Below are the code and all the weights of a small trained network. Each question names an input and a target symbol and asks about switching units off, where a switched-off unit gives its printed mean instead of its output.

import numpy as np


def w(rows, s, z=0):
    codes = np.array(rows[::2]) - 128.0
    scale = np.full(codes.shape[1], s)
    scale[-1] = z or s
    return codes * scale


def f(y):
    return y / 2 * (1 + np.tanh(0.7978845608 * (y + 0.044715 * y**3)))


def softmax(a):
    e = np.exp(a - a.max(-1, keepdims=True))
    return e / e.sum(-1, keepdims=True)


def log_softmax(a):
    a = a - a.max(-1, keepdims=True)
    return a - np.log(np.exp(a).sum(-1, keepdims=True))


def net(x, mask):
    ids = ['αβγδηθλστψ'.index(c) for c in x.split()]
    T = len(ids)
    res = E[ids] + P[:T]
    r = res
    for j in range(2):
        rows = slice(4 * j, 4 * j + 4)
        q, k, v = (r @ M[0][rows].T for M in (Q, K, V))
        z = softmax(np.where(np.tri(T) > 0, q @ k.T / 4**0.5, -1e9)) @ v
        o = O[0][rows]
        res = res + np.where(mask[j], z, o[:, -1]) @ o[:, :-1]
    y = f(res @ A[0][:, :-1].T + A[0][:, -1])
    res = res + np.where(mask[2:10], y, B[0][:, -1]) @ B[0][:, :-1]
    return log_softmax(res[-1] @ U[:, :-1].T + U[:, -1])


Q, K, V, O, A, B = {}, {}, {}, {}, {}, {}
E = w([
[126,131,107,133,133,182,175,1,139],'α',
[225,117,175,160,59,182,165,48,125],'β',
[112,148,104,152,80,45,132,91,64],'γ',
[206,186,145,137,175,184,167,73,145],'δ',
[220,128,95,120,98,91,66,92,153],'η',
[93,134,153,183,155,128,63,135,168],'θ',
[138,76,198,140,175,107,220,94,150],'λ',
[32,200,120,140,181,87,177,136,86],'σ',
[104,192,161,157,58,77,163,114,124],'τ',
[210,163,175,199,151,80,48,202,129],'ψ',
],0.021)
P = w([
[116,69,3,175,135,79,209,204,227],'0',
[139,148,150,242,103,131,40,72,122],'1',
[144,162,148,219,121,132,42,77,121],'2',
[152,164,149,199,122,123,50,81,122],'3',
[154,155,156,197,110,127,48,97,108],'4',
[171,174,137,167,131,129,57,72,119],'5',
[191,178,121,148,129,115,60,80,116],'6',
[199,169,117,133,138,115,58,88,109],'7',
[205,176,119,126,148,112,72,78,111],'8',
[225,177,111,118,148,127,70,69,109],'9',
[254,185,107,98,157,126,63,63,113],'10',
[243,178,111,94,168,114,70,44,122],'11',
],0.0061)
Q[0] = w([
[71,157,100,87,161,130,116,138,127],'head 1',
[127,145,163,127,157,123,80,136,167],'head 1',
[108,153,113,32,141,153,114,178,129],'head 1',
[128,67,115,131,130,134,123,181,135],'head 1',
[118,69,105,6,113,111,162,157,142],'head 2',
[136,173,129,191,141,91,112,82,135],'head 2',
[106,148,126,179,122,95,90,92,88],'head 2',
[106,121,98,113,101,160,139,176,134],'head 2',
],0.016)
K[0] = w([
[22,175,55,101,143,196,95,133,75],'head 1',
[93,93,156,161,161,127,85,176,202],'head 1',
[106,254,70,163,102,175,92,147,135],'head 1',
[169,110,146,185,123,185,60,113,71],'head 1',
[137,218,122,126,112,150,67,116,71],'head 2',
[145,61,108,128,181,86,179,194,223],'head 2',
[75,79,128,172,99,100,185,148,171],'head 2',
[154,170,203,96,168,158,42,106,3],'head 2',
],0.011)
V[0] = w([
[66,150,119,167,170,166,95,171,118],'head 1',
[120,151,45,115,86,161,115,105,121],'head 1',
[120,222,120,105,130,115,156,110,87],'head 1',
[125,107,132,114,142,93,190,127,125],'head 1',
[146,117,95,118,3,87,146,128,127],'head 2',
[57,193,200,72,37,174,195,99,194],'head 2',
[1,170,134,140,120,49,111,166,176],'head 2',
[66,23,116,110,148,180,64,67,207],'head 2',
],0.0089)
O[0] = w([
[196,118,127,120,87,127,146,106,108,44],'head 1',
[168,139,115,148,145,133,61,124,115,2],'head 1',
[136,91,97,178,92,109,81,176,168,135],'head 1',
[131,99,173,99,132,124,157,164,124,221],'head 1',
[121,123,185,66,152,96,108,90,133,88],'head 2',
[57,100,101,116,105,107,108,97,248,151],'head 2',
[98,192,130,92,120,145,203,102,135,79],'head 2',
[69,195,186,141,154,185,78,152,136,75],'head 2',
],0.013,0.0051)
A[0] = w([
[63,143,166,126,36,118,98,103,254,115],'neuron 1',
[249,167,108,135,158,114,168,115,114,63],'neuron 2',
[46,124,176,133,64,44,155,224,100,31],'neuron 3',
[172,166,34,121,98,163,132,122,50,18],'neuron 4',
[185,208,89,154,49,106,89,120,170,78],'neuron 5',
[153,135,126,118,113,170,46,123,30,102],'neuron 6',
[111,139,181,142,196,157,30,200,190,2],'neuron 7',
[95,73,122,59,80,81,85,70,206,118],'neuron 8',
],0.0075,0.0037)
B[0] = w([
[199,105,42,21,199,210,123,215,72,254],'neuron 1',
[31,72,118,153,101,79,48,79,81,235],'neuron 2',
[160,93,159,173,223,106,28,63,81,206],'neuron 3',
[78,142,213,129,20,158,105,238,254,178],'neuron 4',
[62,92,101,163,192,141,240,113,125,206],'neuron 5',
[158,130,71,92,235,132,225,236,98,180],'neuron 6',
[15,68,125,90,16,106,49,157,88,184],'neuron 7',
[166,156,209,197,66,102,124,121,192,228],'neuron 8',
],0.007,0.0077)
U = w([
[31,114,3,75,104,113,191,88,99,101],'α',
[181,94,130,97,30,154,155,173,61,95],'β',
[98,151,101,99,108,43,94,23,77,100],'γ',
[114,231,138,172,138,136,121,150,165,238],'δ',
[193,179,77,67,108,76,118,166,179,245],'η',
[53,121,53,57,132,136,103,168,139,158],'θ',
[72,88,159,115,176,100,169,155,149,42],'λ',
[150,104,47,224,172,118,123,126,151,145],'σ',
[186,154,85,74,195,123,105,145,70,151],'τ',
[128,157,204,167,78,72,61,134,191,3],'ψ',
],0.005,0.0026)

Each question gives the input, a string of symbols that net reads in full, and the target symbol t.
The units are the heads (4 rows each of Q, K, V and O) and the neurons (one row each of A and B). Each row of codes is followed by its name. A weight is (code - 128) times the scale printed after its matrix; where a second scale follows, it is the last column's (O, A, B and U).
mask holds one flag per unit, heads first, then neurons. A switched-off unit (its flag False) gives its mean, the last column of its rows in O or B, instead of its output. The means were averaged over made-up inputs and are rounded, as every weight is.
A unit's drop is (log p(t) with every unit on - log p(t) with that unit switched off) / (log p(t) with every unit on - log p(t) with every unit switched off).
The circuit of an input: a set's keep is (log p(t) with only the set's units on - log p(t) with every unit switched off) / (log p(t) with every unit on - log p(t) with every unit switched off). Starting from all 10 units, units are removed one at a time, each time the one whose removal leaves the highest keep (on an exact tie, the one counted first), for as long as the keep stays at least 0.8.
units of the circuit, in order: the units of the circuit, biggest drop first
top k neurons: the k neurons with the biggest drops, biggest first
heads that matter: for each layer, one digit per head in row order, 1 if its drop is at least 0.15 and else 0, layers parted by /
drop of u: that unit's drop, to one decimal
input σ δ τ α δ γ β ψ τ ψ, target α: units of the circuit, in order	head 2; neuron 5; head 1
input β λ α δ θ ψ θ τ σ, target σ: heads that matter	10
input ψ δ η β γ δ δ, target β: heads that matter	01
input σ σ δ τ τ η δ δ δ, target α: heads that matter	01
input δ θ δ γ β γ δ γ ψ, target σ: units of the circuit, in order	head 2; neuron 5
input α τ α τ δ β δ, target θ: units of the circuit, in order	head 2; neuron 7; neuron 1
input β δ α γ η δ δ, target ψ: top 2 neurons	neuron 8; neuron 7
input ψ δ δ δ γ, target β: units of the circuit, in order	head 2
input γ θ σ τ θ τ σ γ, target γ: units of the circuit, in order	head 2; neuron 1
input α η δ δ η λ τ, target τ: heads that matter	10
input δ δ δ δ θ θ β τ τ δ τ θ, target σ: heads that matter	11
input ψ α δ σ θ δ α α η α, target β: heads that matter	01
input τ σ ψ δ β θ, target η: heads that matter	01
input σ δ τ δ τ δ δ α α, target α: units of the circuit, in order	head 2
input β δ β σ, target ψ: units of the circuit, in order	head 2; neuron 8
input ψ τ γ α η, target β: top 2 neurons	neuron 4; neuron 6
input δ τ σ δ α δ τ δ γ, target σ: units of the circuit, in order	head 2; head 1
input θ η β τ λ θ τ α δ, target δ: top 2 neurons	neuron 1; neuron 7
input θ α τ δ α β, target δ: drop of head 1	0.1
input δ ψ β α τ α δ τ δ θ θ, target σ: drop of head 1	0.6
input ψ σ δ δ δ δ θ θ τ, target β: drop of neuron 4	0.5
input η σ δ, target τ: top neuron	neuron 6
